Look-ups in named tables: a row name and a column name give one cell, copied from the table.

fesa =
,vot,tefonet,tife,zof,duf,tafi,konugi
gol,511,673,547,719,652,408,668
sogugo,730,563,499,746,541,563,562
kom,539,632,531,465,537,752,615
zokel,620,467,490,625,719,548,468
sut,203,644,682,398,464,790,624
tokatil,408,756,460,620,695,503,734
mazede,334,651,725,450,576,510,649
pusumo,607,566,624,580,711,388,574
vuri,354,614,635,488,632,546,608
baze,570,626,536,541,613,630,614

sogugo, tafi: 563
vuri, konugi: 608
zokel, tefonet: 467
sut, vot: 203
baze, zof: 541
gol, duf: 652
sut, konugi: 624
tokatil, duf: 695
sut, zof: 398
kom, konugi: 615
mazede, tefonet: 651
sogugo, vot: 730
vuri, tife: 635
sut, tefonet: 644
baze, tafi: 630
vuri, vot: 354
kom, tife: 531

tidut
|  | rigene | gozis | lor | bav | nuro | motifeb |
|---|---|---|---|---|---|---|
| gubada | 5454 | 5308 | 3308 | 3322 | 807 | 5755 |
| nen | 3923 | 2392 | 2576 | 5287 | 2615 | 3935 |
| sez | 2104 | 9648 | 4816 | 7226 | 2996 | 4230 |
| sepatoz | 3896 | 5135 | 3358 | 3243 | 4260 | 5008 |
| naz | 3993 | 7350 | 4592 | 2388 | 5290 | 4195 |
| tepumiz | 4316 | 3540 | 4586 | 3148 | 4242 | 4182 |
| bogodef | 3087 | 3707 | 1930 | 3859 | 7469 | 5269 |
| fen | 3588 | 802 | 3156 | 5150 | 4921 | 2893 |
| led | 3367 | 913 | 3969 | 2544 | 6250 | 5240 |
| dem | 5048 | 646 | 3271 | 6569 | 1983 | 4827 |
| vidogop | 5478 | 4799 | 6058 | 1114 | 3284 | 4317 |

sez, gozis => 9648
naz, bav => 2388
gubada, bav => 3322
fen, motifeb => 2893
led, rigene => 3367
fen, bav => 5150
nen, lor => 2576
sepatoz, nuro => 4260
bogodef, nuro => 7469
gubada, rigene => 5454
sepatoz, bav => 3243
nen, gozis => 2392
tepumiz, motifeb => 4182
bogodef, rigene => 3087

sur =
	nuz	tofa	logok	kupunul	miv	muzud	fab	mefozad
vup	4066	7532	5074	2037	7382	4724	8010	5366
busugum	4076	5340	3582	4771	5445	6808	6552	7065
sizo	7667	5474	5126	7120	6816	4551	5309	7547
fezikur	3303	5477	6010	7655	4982	3831	3626	6504
tado	8070	2393	7644	2574	5494	4437	2158	2608

fezikur, miv -> 4982
sizo, miv -> 6816
busugum, mefozad -> 7065
fezikur, logok -> 6010
vup, logok -> 5074
sizo, tofa -> 5474
fezikur, nuz -> 3303
vup, mefozad -> 5366
busugum, muzud -> 6808
tado, miv -> 5494
sizo, mefozad -> 7547
tado, mefozad -> 2608
vup, tofa -> 7532
sizo, kupunul -> 7120
busugum, tofa -> 5340
fezikur, muzud -> 3831
Which row has the largest muzud? busugum

lus:
|  | muna | lakema | fezupo | zefa | dazon | fon | dalefod | fov | tugo |
|---|---|---|---|---|---|---|---|---|---|
| gif | 141 | 152 | 104 | 118 | 200 | 80 | 136 | 62 | 79 |
| gevav | 170 | 170 | 124 | 89 | 160 | 117 | 116 | 150 | 82 |
| mur | 163 | 144 | 134 | 112 | 135 | 132 | 83 | 231 | 72 |

gif, zefa => 118
mur, tugo => 72
gevav, dalefod => 116
mur, muna => 163
gif, lakema => 152
mur, fezupo => 134
gevav, fon => 117
mur, fon => 132
mur, fov => 231
gif, dalefod => 136
gif, fov => 62
gif, tugo => 79
gevav, tugo => 82
Which row has the largest fov? mur

Table zazu
fields: lig, seb, risete, nop, fugopod, pel, mas
tanel: [165, 82, 163, 146, 129, 189, 222]
kenud: [184, 148, 144, 116, 101, 119, 66]
fus: [67, 35, 60, 139, 132, 178, 37]
ked: [132, 79, 179, 122, 130, 239, 204]
didasiz: [180, 175, 145, 115, 98, 82, 70]
lov: [53, 83, 105, 163, 174, 147, 98]
zeg: [126, 104, 184, 107, 141, 252, 217]
lilis: [183, 184, 155, 100, 96, 34, 71]
pelazil: [45, 97, 130, 170, 174, 132, 131]
difo: [131, 97, 165, 114, 133, 223, 243]
zelotiv: [186, 195, 160, 94, 113, 14, 32]
lagu: [22, 121, 122, 179, 193, 127, 145]
movog: [114, 78, 188, 137, 163, 207, 243]
kir: [189, 179, 152, 113, 111, 53, 80]

pel of zeg is 252
mas of pelazil is 131
mas of difo is 243
seb of fus is 35
nop of difo is 114
mas of fus is 37
fugopod of ked is 130
risete of movog is 188
seb of lov is 83
fugopod of lagu is 193
fugopod of didasiz is 98
seb of movog is 78

sedagup =
,zabo,fekona,biv,tidela,kor,san,lofipi,dizes
seros,50,49,45,47,49,44,45,40
zivafi,39,41,32,49,53,76,63,47
zil,45,53,60,39,48,25,35,47
mep,46,43,44,48,47,41,45,45
sezum,47,48,46,46,53,32,43,41
nul,62,69,52,32,43,4,17,8
mem,52,57,45,39,46,15,30,28

nul, zabo => 62
sezum, zabo => 47
zil, kor => 48
mem, kor => 46
mep, kor => 47
seros, san => 44
zil, zabo => 45
nul, fekona => 69
sezum, san => 32
mem, zabo => 52
nul, lofipi => 17
sezum, lofipi => 43
zil, lofipi => 35
sezum, kor => 53
zil, tidela => 39
mep, san => 41
mem, lofipi => 30
sezum, fekona => 48
zivafi, biv => 32
Which row has the largest biv? zil

damako
cols = tef, lan, sidebem, pozomaf, zoku, farifiz, ral, dami, gaf
pul: [458, 485, 590, 470, 370, 250, 373, 162, 704]
zadodo: [551, 570, 524, 603, 673, 726, 582, 790, 158]
rab: [497, 582, 660, 612, 553, 434, 403, 380, 81]
pelodo: [454, 401, 404, 346, 274, 255, 449, 184, 912]
rorano: [457, 473, 562, 453, 357, 247, 382, 161, 791]

rorano, lan -> 473
rab, dami -> 380
pelodo, farifiz -> 255
rorano, gaf -> 791
rab, ral -> 403
zadodo, zoku -> 673
pul, zoku -> 370
rorano, dami -> 161
pul, ral -> 373
pul, dami -> 162
zadodo, pozomaf -> 603
rorano, tef -> 457
pul, pozomaf -> 470
pul, farifiz -> 250
pelodo, sidebem -> 404
Which row has the largest zoku? zadodo

Table dariko
	befete	lebi	nokel	labava
kem	0.175	0.839	0.816	0.761
zok	0.072	0.887	0.775	0.768
suz	0.978	0.116	0.576	0.456
nim	0.235	0.311	0.219	0.189
vapovef	0.144	0.898	0.775	0.763
lig	0.168	0.915	0.769	0.844
lami	0.245	0.432	0.170	0.134
vor	0.048	0.454	0.096	0.171
ratadak	0.154	0.898	0.731	0.729

What is the lebi of nim in dariko? 0.311
What is the befete of lami in dariko? 0.245
What is the lebi of lami in dariko? 0.432
What is the befete of ratadak in dariko? 0.154
What is the lebi of vor in dariko? 0.454
What is the nokel of nim in dariko? 0.219
What is the befete of nim in dariko? 0.235
What is the labava of ratadak in dariko? 0.729
What is the lebi of suz in dariko? 0.116
What is the nokel of zok in dariko? 0.775
What is the lebi of vapovef in dariko? 0.898
What is the labava of lig in dariko? 0.844
What is the befete of vor in dariko? 0.048
What is the nokel of lig in dariko? 0.769
What is the labava of vor in dariko? 0.171
What is the labava of suz in dariko? 0.456
What is the nokel of suz in dariko? 0.576
Row with the largest labava: lig

